Below are the code and all the weights of a small trained network. Each question names an input and a target symbol and asks about switching units off, where a switched-off unit gives its printed mean instead of its output.

import numpy as np


def w(rows, s, z=0):
    codes = np.array(rows[::2]) - 128.0
    scale = np.full(codes.shape[1], s)
    scale[-1] = z or s
    return codes * scale


def norm(h):
    return h / np.sqrt((h * h).mean(-1, keepdims=True) + 1e-5)


def f(y):
    return y / 2 * (1 + np.tanh(0.7978845608 * (y + 0.044715 * y**3)))


def softmax(a):
    e = np.exp(a - a.max(-1, keepdims=True))
    return e / e.sum(-1, keepdims=True)


def log_softmax(a):
    a = a - a.max(-1, keepdims=True)
    return a - np.log(np.exp(a).sum(-1, keepdims=True))


def net(x, mask):
    ids = ['αγδεζηθλξπσφ'.index(c) for c in x.split()]
    T = len(ids)
    res = E[ids] + P[:T]
    r = norm(res)
    for j in range(2):
        rows = slice(3 * j, 3 * j + 3)
        q, k, v = (r @ M[0][rows].T for M in (Q, K, V))
        z = softmax(np.where(np.tri(T) > 0, q @ k.T / 3**0.5, -1e9)) @ v
        o = O[0][rows]
        res = res + np.where(mask[j], z, o[:, -1]) @ o[:, :-1]
    y = f(norm(res) @ A[0][:, :-1].T + A[0][:, -1])
    res = res + np.where(mask[2:6], y, B[0][:, -1]) @ B[0][:, :-1]
    return log_softmax(norm(res)[-1] @ U[:, :-1].T + U[:, -1])


Q, K, V, O, A, B = {}, {}, {}, {}, {}, {}
E = w([
[76,118,106,104,153],'α',
[79,121,122,120,169],'γ',
[66,123,113,130,192],'δ',
[70,93,125,84,150],'ε',
[78,121,119,108,170],'ζ',
[48,122,83,100,183],'η',
[112,251,130,103,129],'θ',
[55,123,106,130,193],'λ',
[50,154,99,89,177],'ξ',
[95,86,164,84,72],'π',
[156,104,89,169,103],'σ',
[140,116,63,72,164],'φ',
],0.017)
P = w([
[3,184,2,181,104],'0',
[61,71,67,181,128],'1',
[104,48,105,161,137],'2',
[137,38,130,146,158],'3',
[166,43,139,124,163],'4',
[195,67,140,96,150],'5',
[214,63,142,78,165],'6',
[234,139,112,15,118],'7',
],0.0078)
Q[0] = w([
[56,138,147,87,84],'H0',
[111,136,65,133,111],'H0',
[149,130,102,253,88],'H0',
[136,120,168,134,149],'H1',
[120,162,207,149,105],'H1',
[121,146,144,129,147],'H1',
],0.032)
K[0] = w([
[192,119,58,123,76],'H0',
[96,152,102,87,101],'H0',
[4,153,110,197,136],'H0',
[97,122,145,158,101],'H1',
[30,117,137,157,88],'H1',
[112,127,151,158,142],'H1',
],0.026)
V[0] = w([
[176,109,44,135,225],'H0',
[87,190,206,86,253],'H0',
[120,152,216,220,102],'H0',
[64,201,32,180,196],'H1',
[44,182,229,41,224],'H1',
[119,87,66,75,220],'H1',
],0.013)
O[0] = w([
[62,126,139,251,107,119],'H0',
[22,178,147,67,44,27],'H0',
[112,169,196,81,197,31],'H0',
[114,225,57,149,150,193],'H1',
[17,209,135,27,22,79],'H1',
[168,137,37,114,37,255],'H1',
],0.011,0.0092)
A[0] = w([
[148,113,114,7,127,209],'N0',
[95,237,139,96,58,253],'N1',
[163,232,92,63,217,68],'N2',
[145,42,253,109,60,53],'N3',
],0.019,0.0016)
B[0] = w([
[87,30,47,65,120,249],'N0',
[108,3,224,174,168,225],'N1',
[189,191,53,78,194,192],'N2',
[237,190,241,88,33,167],'N3',
],0.016,0.012)
U = w([
[99,98,48,142,171,253],'α',
[170,73,176,112,70,201],'γ',
[211,147,162,171,174,149],'δ',
[88,140,147,129,111,54],'ε',
[90,141,193,92,174,64],'ζ',
[110,157,145,111,118,51],'η',
[155,199,75,162,16,58],'θ',
[106,174,145,118,134,68],'λ',
[118,168,139,118,133,30],'ξ',
[162,117,104,2,116,125],'π',
[83,154,153,112,125,89],'σ',
[114,154,135,122,118,32],'φ',
],0.0096,0.0044)

Each question gives the input, a string of symbols that net reads in full, and the target symbol t.
The units are the heads (3 rows each of Q, K, V and O) and the neurons (one row each of A and B). Each row of codes is followed by its name. A weight is (code - 128) times the scale printed after its matrix; where a second scale follows, it is the last column's (O, A, B and U).
mask holds one flag per unit, heads first, then neurons. A switched-off unit (its flag False) gives its mean, the last column of its rows in O or B, instead of its output. The means were averaged over made-up inputs and are rounded, as every weight is.
A unit's drop is (log p(t) with every unit on - log p(t) with that unit switched off) / (log p(t) with every unit on - log p(t) with every unit switched off).
The circuit of an input: a set's keep is (log p(t) with only the set's units on - log p(t) with every unit switched off) / (log p(t) with every unit on - log p(t) with every unit switched off). Starting from all 6 units, units are removed one at a time, each time the one whose removal leaves the highest keep (on an exact tie, the one counted first), for as long as the keep stays at least 0.8.
units of the circuit, in order: the units of the circuit, biggest drop first
unit that matters most: the unit with the biggest drop
k most important neurons: the k neurons with the biggest drops, biggest first
which heads matter: for each layer, one digit per head in row order, 1 if its drop is at least 0.15 and else 0, layers parted by /
drop of u: that unit's drop, to one decimal
input ε φ σ π π σ π α, target δ: units of the circuit, in order => [N0 H0]
input ζ α ε σ λ, target δ: units of the circuit, in order => [N0]
input θ ε φ σ σ γ, target δ: which heads matter => 00
input σ γ ζ π ξ σ, target δ: 2 most important neurons => [N0 N1]
input ε π π λ, target π: units of the circuit, in order => [H0 H1]
input σ ε π φ γ σ π ζ, target δ: units of the circuit, in order => [H0 N0]
input η π π σ ζ σ π λ, target δ: which heads matter => 01
input π λ α ε π, target π: which heads matter => 11
input π π σ ε ε, target δ: which heads matter => 00
input π ε σ, target δ: which heads matter => 01
input π π π π φ ζ, target θ: units of the circuit, in order => [H0 N1]
input π σ ε, target δ: units of the circuit, in order => [N0 H1]
input π ζ δ, target π: which heads matter => 10
input π σ θ, target δ: which heads matter => 10
input π ξ π α, target π: unit that matters most => H0
input σ φ ε π λ π φ η, target θ: which heads matter => 10
input π ξ γ π, target π: which heads matter => 11
input π σ φ, target θ: 2 most important neurons => [N1 N0]
input φ ε σ, target θ: 3 most important neurons => [N0 N1 N2]
input θ ξ π φ σ, target θ: unit that matters most => N0
input π δ ζ η φ, target θ: drop of H1 => 0.1
input δ φ γ π, target θ: drop of H0 => 0.5
input π ε σ η, target δ: drop of N0 => 0.2
